Here is a tiny trained network, its code and every weight. The questions are about switching its units off for an input and a target symbol, where a switched-off unit gives its printed mean instead of its output.

import numpy as np


def w(rows, s, z=0):
    codes = np.array(rows[::2]) - 128.0
    scale = np.full(codes.shape[1], s)
    scale[-1] = z or s
    return codes * scale


def norm(h):
    return h / np.sqrt((h * h).mean(-1, keepdims=True) + 1e-5)


def f(y):
    return np.maximum(y, 0)


def softmax(a):
    e = np.exp(a - a.max(-1, keepdims=True))
    return e / e.sum(-1, keepdims=True)


def log_softmax(a):
    a = a - a.max(-1, keepdims=True)
    return a - np.log(np.exp(a).sum(-1, keepdims=True))


def net(x, mask):
    ids = ['αβξστφψω'.index(c) for c in x.split()]
    T = len(ids)
    res = E[ids] + P[:T]
    r = norm(res)
    for j in range(3):
        rows = slice(3 * j, 3 * j + 3)
        q, k, v = (r @ M[0][rows].T for M in (Q, K, V))
        z = softmax(np.where(np.tri(T) > 0, q @ k.T / 3**0.5, -1e9)) @ v
        o = O[0][rows]
        res = res + np.where(mask[j], z, o[:, -1]) @ o[:, :-1]
    y = f(norm(res) @ A[0][:, :-1].T + A[0][:, -1])
    res = res + np.where(mask[3:11], y, B[0][:, -1]) @ B[0][:, :-1]
    return log_softmax(norm(res)[-1] @ U[:, :-1].T + U[:, -1])


Q, K, V, O, A, B = {}, {}, {}, {}, {}, {}
E = w([
[116,163,221,82,48,86],'α',
[126,24,109,137,212,149],'β',
[36,201,82,55,77,147],'ξ',
[160,94,88,72,19,208],'σ',
[111,241,137,130,162,37],'τ',
[209,68,102,50,30,200],'φ',
[36,73,125,167,183,87],'ψ',
[65,17,100,126,119,247],'ω',
],0.013)
P = w([
[166,82,101,4,183,179],'0',
[62,126,155,147,95,177],'1',
[121,144,165,171,156,191],'2',
[85,91,134,55,117,39],'3',
[64,130,155,134,64,179],'4',
[137,145,167,161,148,189],'5',
[57,64,137,99,67,28],'6',
],0.016)
Q[0] = w([
[54,139,169,114,73,189],'head 1',
[121,170,104,165,168,69],'head 1',
[169,185,220,174,123,126],'head 1',
[111,178,131,101,87,166],'head 2',
[235,194,113,157,198,139],'head 2',
[117,108,76,110,71,34],'head 2',
[150,192,115,64,102,172],'head 3',
[191,109,120,118,130,164],'head 3',
[143,153,156,101,181,4],'head 3',
],0.014)
K[0] = w([
[76,135,154,167,49,164],'head 1',
[112,196,84,181,201,106],'head 1',
[199,207,167,117,85,66],'head 1',
[140,181,137,100,134,148],'head 2',
[131,159,144,225,84,70],'head 2',
[139,32,101,135,181,168],'head 2',
[179,182,99,83,98,141],'head 3',
[193,109,96,139,109,121],'head 3',
[110,131,247,196,120,66],'head 3',
],0.015)
V[0] = w([
[79,66,103,52,150,148],'head 1',
[142,79,138,144,155,135],'head 1',
[184,200,101,145,184,142],'head 1',
[121,100,223,127,164,111],'head 2',
[173,246,137,80,137,132],'head 2',
[24,141,50,97,143,142],'head 2',
[80,124,131,138,119,64],'head 3',
[85,95,137,133,99,146],'head 3',
[100,163,127,94,116,179],'head 3',
],0.011)
O[0] = w([
[164,229,96,61,147,106,254],'head 1',
[98,118,140,150,123,88,130],'head 1',
[56,71,71,94,151,171,4],'head 1',
[186,253,163,200,174,190,116],'head 2',
[134,216,9,100,103,107,138],'head 2',
[137,79,167,8,205,109,231],'head 2',
[151,183,168,43,73,150,92],'head 3',
[88,140,82,133,122,186,172],'head 3',
[62,61,161,136,192,150,205],'head 3',
],0.0077,0.0081)
A[0] = w([
[143,207,204,124,138,161,56],'neuron 1',
[141,92,85,124,142,197,118],'neuron 2',
[104,103,92,56,105,55,238],'neuron 3',
[49,119,149,121,108,128,3],'neuron 4',
[185,93,134,231,120,158,109],'neuron 5',
[173,117,88,103,216,102,97],'neuron 6',
[209,98,99,133,95,163,151],'neuron 7',
[163,174,155,98,112,11,129],'neuron 8',
],0.013,0.0042)
B[0] = w([
[194,119,61,161,136,143,163],'neuron 1',
[104,209,72,106,172,80,174],'neuron 2',
[136,48,158,81,172,71,245],'neuron 3',
[161,141,133,188,82,115,155],'neuron 4',
[193,42,112,100,38,109,148],'neuron 5',
[180,231,139,137,33,95,172],'neuron 6',
[85,172,185,165,156,79,152],'neuron 7',
[153,142,67,11,211,107,192],'neuron 8',
],0.012)
U = w([
[76,57,106,191,127,41,156],'α',
[187,144,167,119,169,212,2],'β',
[207,100,75,176,93,160,198],'ξ',
[179,153,73,30,171,130,52],'σ',
[87,120,73,174,40,61,94],'τ',
[98,224,76,177,140,134,159],'φ',
[123,2,77,111,178,138,121],'ψ',
[74,130,211,176,158,155,187],'ω',
],0.0089,0.0031)

Each question gives the input, a string of symbols that net reads in full, and the target symbol t.
The units are the heads (3 rows each of Q, K, V and O) and the neurons (one row each of A and B). Each row of codes is followed by its name. A weight is (code - 128) times the scale printed after its matrix; where a second scale follows, it is the last column's (O, A, B and U).
mask holds one flag per unit, heads first, then neurons. A switched-off unit (its flag False) gives its mean, the last column of its rows in O or B, instead of its output. The means were averaged over made-up inputs and are rounded, as every weight is.
A unit's drop is (log p(t) with every unit on - log p(t) with that unit switched off) / (log p(t) with every unit on - log p(t) with every unit switched off).
The circuit of an input: a set's keep is (log p(t) with only the set's units on - log p(t) with every unit switched off) / (log p(t) with every unit on - log p(t) with every unit switched off). Starting from all 11 units, units are removed one at a time, each time the one whose removal leaves the highest keep (on an exact tie, the one counted first), for as long as the keep stays at least 0.8.
circuit, biggest first: the units of the circuit, biggest drop first
most important unit: the unit with the biggest drop
k most important neurons: the k neurons with the biggest drops, biggest first
heads that matter: for each layer, one digit per head in row order, 1 if its drop is at least 0.15 and else 0, layers parted by /
input σ ψ τ τ, target ψ: circuit, biggest first : [head 1]
input ω ψ α ψ τ, target ω: circuit, biggest first : [head 1; head 2; neuron 3]
input τ α ξ ω τ β, target φ: circuit, biggest first : [neuron 3; neuron 6; head 2]
input σ ψ τ ω α, target α: heads that matter : 111
input ψ τ α τ α, target β: circuit, biggest first : [head 2; head 1; neuron 3; neuron 1]
input φ ω φ τ ξ, target τ: circuit, biggest first : [head 2; neuron 8]
input β ξ ψ φ α, target ξ: circuit, biggest first : [neuron 1; head 2; neuron 3; neuron 2]
input ω σ ξ ω ω, target ω: circuit, biggest first : [head 2; neuron 8; neuron 3]
input α ω ω β σ, target φ: heads that matter : 010
input σ β α, target ξ: circuit, biggest first : [head 2; neuron 5; head 1]
input ψ α ω ω σ σ, target ξ: heads that matter : 010
input α β τ ω ξ, target φ: circuit, biggest first : [head 2; neuron 3]
input τ β ψ, target φ: circuit, biggest first : [neuron 3; head 2]
input τ α ω φ σ ω, target ξ: circuit, biggest first : [neuron 5; head 2; neuron 8]
input ξ ω ω τ α α ψ, target σ: heads that matter : 001
input ψ τ α ψ σ ψ, target ξ: most important unit : head 2
input ξ τ α β α ξ τ, target ψ: circuit, biggest first : [head 1; neuron 3]
input φ ψ β, target β: circuit, biggest first : [head 2; neuron 3]
input ψ α ξ τ ω ω, target φ: circuit, biggest first : [neuron 3; neuron 2]
input φ β β ψ τ, target τ: heads that matter : 110
input ω φ β ψ α, target ω: heads that matter : 111
input ψ τ β ω ξ, target β: heads that matter : 010
input σ φ φ ω τ, target α: most important unit : head 1
input σ τ ω τ β, target α: heads that matter : 011
input ω τ ω ω ξ, target ω: heads that matter : 011
input τ ω ω ψ φ β, target ξ: heads that matter : 010
input ψ ψ σ ω σ, target β: 3 most important neurons : [neuron 3; neuron 8; neuron 1]
input ω ξ ω τ σ, target ω: 2 most important neurons : [neuron 8; neuron 3]
